Below is a small trained network, with its code and all its weights. Each question gives an input and a target symbol and asks what happens when units are switched off, that is, made to give their printed mean instead of their output.

import numpy as np


def w(rows, s, z=0):
    codes = np.array(rows[::2]) - 128.0
    scale = np.full(codes.shape[1], s)
    scale[-1] = z or s
    return codes * scale


def f(y):
    return y / 2 * (1 + np.tanh(0.7978845608 * (y + 0.044715 * y**3)))


def softmax(a):
    e = np.exp(a - a.max(-1, keepdims=True))
    return e / e.sum(-1, keepdims=True)


def log_softmax(a):
    a = a - a.max(-1, keepdims=True)
    return a - np.log(np.exp(a).sum(-1, keepdims=True))


def net(x, mask):
    ids = ['αβγδζηθλμπσφψ'.index(c) for c in x.split()]
    T = len(ids)
    res = E[ids] + P[:T]
    u = 0
    for l in range(2):
        q, k, v = (res @ M[l].T for M in (Q, K, V))
        z = softmax(np.where(np.tri(T) > 0, q @ k.T / 2**0.5, -1e9)) @ v
        res = res + np.where(mask[u], z, O[l][:, -1]) @ O[l][:, :-1]
        u += 1
        y = f(res @ A[l][:, :-1].T + A[l][:, -1])
        res = res + np.where(mask[u : u + 8], y, B[l][:, -1]) @ B[l][:, :-1]
        u += 8
    return log_softmax(res[-1] @ U[:, :-1].T + U[:, -1])


Q, K, V, O, A, B = {}, {}, {}, {}, {}, {}
E = w([
[138,151,80,83,165,126,79,52,161,131,116],'α',
[143,50,125,92,113,80,71,155,74,61,109],'β',
[158,147,141,82,249,217,173,101,137,121,126],'γ',
[180,204,118,181,111,102,84,109,172,125,109],'δ',
[175,117,124,78,109,207,55,159,190,177,143],'ζ',
[113,140,82,125,193,129,66,170,124,134,98],'η',
[97,155,187,126,109,185,95,125,183,100,21],'θ',
[158,143,145,183,192,136,47,209,124,98,149],'λ',
[140,137,111,74,129,79,168,181,142,129,88],'μ',
[128,210,143,107,138,96,109,115,121,116,153],'π',
[155,172,147,155,135,115,65,140,114,90,156],'σ',
[113,171,153,94,106,70,169,73,79,86,115],'φ',
[146,154,110,157,176,116,112,78,116,70,98],'ψ',
],0.019)
P = w([
[7,31,20,181,37,152,191,129,158,21,211],'0',
[123,106,200,107,163,144,100,101,152,175,107],'1',
[190,99,118,95,87,51,160,144,186,36,134],'2',
[121,103,189,105,155,143,97,101,150,175,98],'3',
[164,170,119,105,104,96,91,141,142,64,167],'4',
[122,107,178,107,154,153,88,104,145,180,97],'5',
[167,184,108,112,107,113,94,129,127,69,160],'6',
[123,113,178,103,148,155,83,108,140,188,98],'7',
[161,187,93,121,104,131,97,128,113,79,154],'8',
[126,108,171,109,152,158,86,107,143,185,93],'9',
[161,192,78,125,104,148,91,125,95,90,150],'10',
[123,115,184,100,154,157,81,105,141,188,107],'11',
[161,191,60,125,113,164,95,128,77,104,148],'12',
[129,114,175,109,145,154,79,99,148,191,100],'13',
],0.012)
Q[0] = w([
[61,86,164,146,75,186,136,87,155,149,121],'0.h0',
[22,71,110,1,155,159,173,166,99,115,106],'0.h0',
],0.0061)
K[0] = w([
[94,188,224,177,26,200,87,195,157,45,2],'0.h0',
[66,88,170,21,182,149,129,145,154,49,113],'0.h0',
],0.0052)
V[0] = w([
[171,92,59,102,185,79,142,76,102,191,205],'0.h0',
[60,129,190,187,89,67,76,105,252,108,88],'0.h0',
],0.0037)
O[0] = w([
[197,56,184,190,117,144,122,185,254,143,93,12],'0.h0',
[201,102,178,150,162,242,120,146,124,185,213,254],'0.h0',
],0.0083,0.005)
A[0] = w([
[132,134,212,163,93,86,198,64,52,181,127,2],'0.n0',
[135,126,139,193,120,168,81,74,117,197,151,66],'0.n1',
[74,138,91,209,85,113,110,141,159,116,186,71],'0.n2',
[68,39,141,62,180,170,90,108,153,201,33,120],'0.n3',
[120,79,81,82,169,172,128,112,90,116,254,119],'0.n4',
[106,146,79,103,76,52,69,128,65,90,103,157],'0.n5',
[71,92,175,123,161,190,92,231,187,196,73,141],'0.n6',
[62,55,237,190,145,103,77,145,92,153,89,70],'0.n7',
],0.0096,0.0078)
B[0] = w([
[131,38,102,91,123,144,141,174,254,19,177,121],'0.n0',
[98,64,111,130,143,130,26,121,204,129,102,181],'0.n1',
[127,27,127,67,106,146,157,162,167,134,37,134],'0.n2',
[152,7,52,80,120,120,127,79,81,134,168,254],'0.n3',
[173,123,148,174,71,52,188,124,178,88,113,171],'0.n4',
[209,159,184,186,122,143,190,141,165,113,169,169],'0.n5',
[192,108,156,234,112,26,134,106,133,87,39,232],'0.n6',
[116,55,204,229,130,230,65,176,49,119,164,148],'0.n7',
],0.0096,0.0082)
Q[1] = w([
[81,102,70,72,205,242,64,87,144,238,138],'1.h0',
[143,119,166,167,29,19,202,175,89,2,89],'1.h0',
],0.0069)
K[1] = w([
[221,218,204,117,199,125,52,134,138,182,122],'1.h0',
[59,9,129,110,118,128,224,131,171,102,88],'1.h0',
],0.011)
V[1] = w([
[28,100,88,210,76,157,172,142,153,146,170],'1.h0',
[171,255,48,231,101,138,66,159,177,133,197],'1.h0',
],0.0047)
O[1] = w([
[188,1,69,151,78,118,196,247,150,61,51,249],'1.h0',
[138,103,89,214,32,183,149,89,138,190,203,248],'1.h0',
],0.008,0.0014)
A[1] = w([
[71,108,195,92,135,136,84,65,95,178,111,164],'1.n0',
[43,185,169,60,232,220,113,59,69,162,82,112],'1.n1',
[95,80,115,108,111,18,97,184,59,146,234,176],'1.n2',
[169,159,184,68,70,79,157,73,94,237,70,255],'1.n3',
[73,153,163,131,169,215,199,137,19,220,230,151],'1.n4',
[139,119,96,146,77,115,117,87,139,47,82,172],'1.n5',
[113,189,136,40,254,249,30,124,72,113,108,238],'1.n6',
[114,147,160,115,39,176,112,137,187,98,96,201],'1.n7',
],0.0091,0.0065)
B[1] = w([
[145,205,121,39,148,163,119,114,131,101,66,239],'1.n0',
[61,86,108,180,204,217,115,53,221,92,141,193],'1.n1',
[150,127,94,133,55,75,216,68,195,85,60,140],'1.n2',
[37,73,150,131,125,137,232,207,153,159,143,207],'1.n3',
[99,82,145,76,162,26,71,148,65,3,162,156],'1.n4',
[128,148,153,111,162,130,69,173,141,169,152,254],'1.n5',
[175,144,123,142,28,81,135,161,71,200,162,226],'1.n6',
[174,104,94,123,196,108,165,97,125,103,123,192],'1.n7',
],0.011,0.014)
U = w([
[110,149,56,41,66,98,128,83,148,117,126,58],'α',
[132,114,135,140,43,142,148,88,110,87,119,104],'β',
[152,87,127,128,233,103,185,67,50,196,174,21],'γ',
[115,174,116,216,79,192,184,158,171,201,151,254],'δ',
[108,86,146,101,61,112,78,140,156,157,182,26],'ζ',
[92,160,53,158,143,24,123,46,65,129,49,135],'η',
[110,116,153,73,90,194,99,126,84,127,98,98],'θ',
[85,115,164,195,135,121,114,116,97,126,123,97],'λ',
[34,138,92,140,66,84,159,162,89,158,78,195],'μ',
[27,156,204,103,97,67,114,117,165,112,134,135],'π',
[161,202,71,45,75,66,82,187,9,161,159,205],'σ',
[135,196,103,82,177,153,125,118,214,2,82,96],'φ',
[124,91,27,206,168,185,106,36,99,72,220,111],'ψ',
],0.0079,0.0078)

Each question gives the input, a string of symbols that net reads in full, and the target symbol t.
The units are the heads (2 rows each of Q, K, V and O) and the neurons (one row each of A and B). Each row of codes is followed by its name. A weight is (code - 128) times the scale printed after its matrix; where a second scale follows, it is the last column's (O, A, B and U).
mask holds one flag per unit, layer by layer, with each layer's heads first. A switched-off unit (its flag False) gives its mean, the last column of its rows in O or B, instead of its output. The means were averaged over made-up inputs and are rounded, as every weight is.
A unit's drop is (log p(t) with every unit on - log p(t) with that unit switched off) / (log p(t) with every unit on - log p(t) with every unit switched off).
The circuit of an input: a set's keep is (log p(t) with only the set's units on - log p(t) with every unit switched off) / (log p(t) with every unit on - log p(t) with every unit switched off). Starting from the 12 units with the biggest drops (on a tie, the unit counted first), units are removed one at a time, each time the one whose removal leaves the highest keep (on an exact tie, the one counted first), for as long as the keep stays at least 0.8.
circuit, biggest first: the units of the circuit, biggest drop first
most important unit: the unit with the biggest drop
k most important neurons: the k neurons with the biggest drops, biggest first
top k neurons in layer l: the k neurons of layer l with the biggest drops, biggest first
input δ δ θ γ π θ θ θ ζ, target φ: 3 most important neurons -> 0.n2, 0.n4, 1.n6
input θ δ θ δ δ π γ θ δ φ δ, target ψ: 2 most important neurons -> 0.n4, 0.n6
input θ θ θ θ θ β, target β: circuit, biggest first -> 1.n2, 0.n7
input θ π η, target φ: top 2 neurons in layer 0 -> 0.n2, 0.n6
input θ δ θ θ ψ θ θ, target ψ: circuit, biggest first -> 0.h0, 1.n1, 0.n6, 1.h0
input γ η α σ, target σ: top 3 neurons in layer 0 -> 0.n7, 0.n4, 0.n2
input π η μ, target φ: circuit, biggest first -> 1.n6
input α θ π ψ π φ γ γ θ μ θ θ η, target φ: circuit, biggest first -> 1.n6, 0.h0
input α ζ α, target σ: 2 most important neurons -> 0.n4, 0.n6
input η α θ π α θ δ, target φ: 3 most important neurons -> 0.n3, 1.n6, 0.n5
input η η θ δ θ α θ α δ γ γ α, target α: circuit, biggest first -> 0.n3, 1.n2, 1.n0, 0.n6
input δ δ γ φ, target φ: 2 most important neurons -> 0.n0, 1.n6
input π α α π α θ θ σ α ψ, target ψ: circuit, biggest first -> 1.n1, 1.h0
input α π π θ γ μ θ α ψ, target φ: circuit, biggest first -> 1.n6
input β λ δ θ θ β θ θ π, target φ: top 2 neurons in layer 1 -> 1.n6, 1.n3
input μ θ θ, target σ: top 2 neurons in layer 0 -> 0.n1, 0.n3
input δ α α θ α δ δ θ θ, target δ: 3 most important neurons -> 1.n6, 0.n4, 1.n1
input θ η θ η π δ γ η δ θ δ θ λ, target φ: circuit, biggest first -> 1.n6, 0.n4
input β α θ θ μ θ η θ θ σ γ θ δ, target φ: 4 most important neurons -> 0.n5, 0.n3, 1.n6, 0.n2
input φ θ π θ θ δ δ σ α, target φ: 4 most important neurons -> 0.n4, 0.n5, 0.n3, 1.n6
input θ ψ δ α π θ θ φ μ θ θ, target ψ: circuit, biggest first -> 0.h0, 1.n1, 0.n4, 1.h0
input δ δ γ α π θ γ θ δ π, target π: top 2 neurons in layer 1 -> 1.n4, 1.n3
input α δ θ θ θ δ, target δ: 3 most important neurons -> 0.n3, 0.n1, 1.n4
input θ θ γ α δ δ δ δ α ζ, target ζ: top 3 neurons in layer 0 -> 0.n6, 0.n3, 0.n4
input θ μ α θ θ λ, target λ: 3 most important neurons -> 0.n6, 0.n7, 1.n0
input α β θ σ θ η, target η: 3 most important neurons -> 1.n2, 0.n3, 0.n6
input π θ θ θ α λ λ α δ η θ θ θ β, target β: most important unit -> 1.n2
input θ θ θ δ δ γ η α φ γ γ ψ γ, target ψ: 2 most important neurons -> 0.n6, 1.n1
input δ δ ψ δ θ θ η θ θ ζ θ α μ, target φ: most important neuron -> 0.n2
